Below is a small trained network, with its code and all its weights. Each question gives an input and a target symbol and asks what happens when units are switched off, that is, made to give their printed mean instead of their output.

import numpy as np


def w(rows, s, z=0):
    codes = np.array(rows[::2]) - 128.0
    scale = np.full(codes.shape[1], s)
    scale[-1] = z or s
    return codes * scale


def f(y):
    return np.maximum(y, 0)


def softmax(a):
    e = np.exp(a - a.max(-1, keepdims=True))
    return e / e.sum(-1, keepdims=True)


def log_softmax(a):
    a = a - a.max(-1, keepdims=True)
    return a - np.log(np.exp(a).sum(-1, keepdims=True))


def net(x, mask):
    ids = ['ΓΔΘΠΦαβζηλμξστ'.index(c) for c in x.split()]
    T = len(ids)
    res = E[ids] + P[:T]
    r = res
    for j in range(2):
        rows = slice(3 * j, 3 * j + 3)
        q, k, v = (r @ M[0][rows].T for M in (Q, K, V))
        z = softmax(np.where(np.tri(T) > 0, q @ k.T / 3**0.5, -1e9)) @ v
        o = O[0][rows]
        res = res + np.where(mask[j], z, o[:, -1]) @ o[:, :-1]
    y = f(res @ A[0][:, :-1].T + A[0][:, -1])
    res = res + np.where(mask[2:6], y, B[0][:, -1]) @ B[0][:, :-1]
    return log_softmax(res[-1] @ U[:, :-1].T + U[:, -1])


Q, K, V, O, A, B = {}, {}, {}, {}, {}, {}
E = w([
[116,173,70,159,157,62,101],'Γ',
[90,156,114,180,134,86,118],'Δ',
[120,82,123,142,77,190,97],'Θ',
[125,100,108,158,107,179,74],'Π',
[130,92,98,136,176,172,161],'Φ',
[139,126,57,149,172,179,107],'α',
[128,69,95,74,136,181,86],'β',
[153,187,102,159,104,160,166],'ζ',
[118,133,78,146,105,71,141],'η',
[193,150,201,116,67,146,70],'λ',
[162,98,147,112,159,97,142],'μ',
[164,148,119,151,139,98,107],'ξ',
[75,191,182,4,104,83,120],'σ',
[147,183,80,93,204,151,185],'τ',
],0.028)
P = w([
[254,173,139,164,82,214,104],'0',
[198,142,102,136,115,197,125],'1',
[178,112,96,141,92,180,99],'2',
[148,104,97,124,95,180,103],'3',
[129,84,89,119,103,174,110],'4',
[104,62,87,122,91,160,97],'5',
[74,56,98,119,88,154,91],'6',
[69,47,81,109,92,146,103],'7',
[51,37,86,110,80,147,99],'8',
[27,35,87,119,83,141,99],'9',
[22,31,85,113,103,133,92],'10',
],0.0059)
Q[0] = w([
[140,65,68,159,119,124,63],'H1',
[123,23,95,139,213,188,109],'H1',
[152,123,183,92,137,13,119],'H1',
[145,253,124,135,29,171,162],'H2',
[97,99,44,135,136,242,125],'H2',
[76,90,105,82,75,176,66],'H2',
],0.014)
K[0] = w([
[66,83,118,132,79,22,59],'H1',
[7,91,107,118,150,50,161],'H1',
[241,75,187,122,160,144,110],'H1',
[166,221,140,124,80,212,123],'H2',
[44,138,45,147,115,88,156],'H2',
[24,150,132,101,66,82,82],'H2',
],0.014)
V[0] = w([
[35,221,200,141,155,120,25],'H1',
[166,189,60,40,32,62,116],'H1',
[162,191,43,158,185,84,84],'H1',
[108,141,73,67,123,145,111],'H2',
[116,144,133,155,2,170,239],'H2',
[97,163,52,127,116,181,66],'H2',
],0.009)
O[0] = w([
[254,81,132,122,124,85,99,2],'H1',
[95,138,251,77,209,89,142,149],'H1',
[25,42,108,100,117,24,93,145],'H1',
[138,188,140,96,164,141,106,155],'H2',
[65,45,210,181,205,174,92,67],'H2',
[164,188,87,130,185,108,12,140],'H2',
],0.0084,0.0074)
A[0] = w([
[144,40,204,77,60,158,80,117],'N1',
[115,80,193,23,126,131,139,97],'N2',
[116,126,117,131,73,254,127,6],'N3',
[156,155,122,189,88,1,154,2],'N4',
],0.0089,0.0093)
B[0] = w([
[148,123,110,127,233,103,185,231],'N1',
[127,198,129,221,36,155,90,255],'N2',
[150,106,232,87,75,14,172,225],'N3',
[201,98,169,74,88,254,129,147],'N4',
],0.01,0.0053)
U = w([
[118,75,116,28,91,221,88,120],'Γ',
[146,64,94,221,13,187,41,91],'Δ',
[132,149,31,225,102,154,114,77],'Θ',
[151,3,48,155,132,184,130,107],'Π',
[114,105,93,165,92,17,102,116],'Φ',
[116,106,98,158,98,135,120,79],'α',
[119,159,73,191,96,98,125,96],'β',
[54,68,124,177,130,210,91,154],'ζ',
[87,129,130,151,113,64,128,83],'η',
[167,127,111,171,148,133,142,125],'λ',
[116,91,65,174,51,156,221,253],'μ',
[117,38,192,116,41,123,82,114],'ξ',
[94,172,136,155,65,108,112,63],'σ',
[82,140,86,97,171,112,178,56],'τ',
],0.0069,0.0065)

Each question gives the input, a string of symbols that net reads in full, and the target symbol t.
The units are the heads (3 rows each of Q, K, V and O) and the neurons (one row each of A and B). Each row of codes is followed by its name. A weight is (code - 128) times the scale printed after its matrix; where a second scale follows, it is the last column's (O, A, B and U).
mask holds one flag per unit, heads first, then neurons. A switched-off unit (its flag False) gives its mean, the last column of its rows in O or B, instead of its output. The means were averaged over made-up inputs and are rounded, as every weight is.
A unit's drop is (log p(t) with every unit on - log p(t) with that unit switched off) / (log p(t) with every unit on - log p(t) with every unit switched off).
The circuit of an input: a set's keep is (log p(t) with only the set's units on - log p(t) with every unit switched off) / (log p(t) with every unit on - log p(t) with every unit switched off). Starting from all 6 units, units are removed one at a time, each time the one whose removal leaves the highest keep (on an exact tie, the one counted first), for as long as the keep stays at least 0.8.
circuit, biggest first: the units of the circuit, biggest drop first
most important unit: the unit with the biggest drop
top k neurons: the k neurons with the biggest drops, biggest first
heads that matter: for each layer, one digit per head in row order, 1 if its drop is at least 0.15 and else 0, layers parted by /
drop of u: that unit's drop, to one decimal
input Δ β Φ η μ β μ μ μ Φ α, target ζ: circuit, biggest first -> (H2; H1)
input μ Δ η β Γ ζ μ β μ Π, target Φ: circuit, biggest first -> (H1; H2)
input μ μ β μ μ Φ ξ, target μ: heads that matter -> 01
input Φ β β Δ ξ μ α, target Π: top 2 neurons -> (N2; N3)
input ζ λ Φ β Δ μ μ β μ Φ, target Π: heads that matter -> 10
input μ μ Θ ξ Θ μ ζ, target ζ: heads that matter -> 01
input μ Θ μ β Φ β β μ μ μ σ, target σ: circuit, biggest first -> (N2)
input Π β ξ Φ μ μ λ σ β β, target λ: circuit, biggest first -> (H1; N1)
input μ Θ Φ μ λ Π μ η Θ, target ζ: circuit, biggest first -> (H1; H2; N3)
input β Φ μ μ μ Δ λ Θ Π, target Π: top 2 neurons -> (N1; N2)
input Φ η ξ μ Θ μ μ μ Φ, target ζ: top 2 neurons -> (N3; N2)
input μ Φ μ β ξ μ β η Δ Φ, target Π: top 2 neurons -> (N3; N2)
input Δ μ ζ Θ β, target Π: circuit, biggest first -> (H1; N1)
input β Γ β μ μ ζ β, target Φ: top 2 neurons -> (N1; N2)
input β β ξ λ ζ ζ μ β Φ μ Θ, target ξ: top 2 neurons -> (N3; N2)
input β Θ μ β ζ Θ Δ μ Π, target Π: top 2 neurons -> (N1; N2)
input μ μ ξ, target μ: most important unit -> H2
input Γ λ μ Φ β Φ Φ, target Φ: heads that matter -> 10
input μ μ η Δ, target μ: heads that matter -> 01
input μ μ β μ μ β Φ μ α, target Θ: heads that matter -> 11
input μ β σ μ μ μ Π, target λ: top neuron -> (N1)
input μ μ σ μ Δ, target μ: drop of N4 -> 0.2
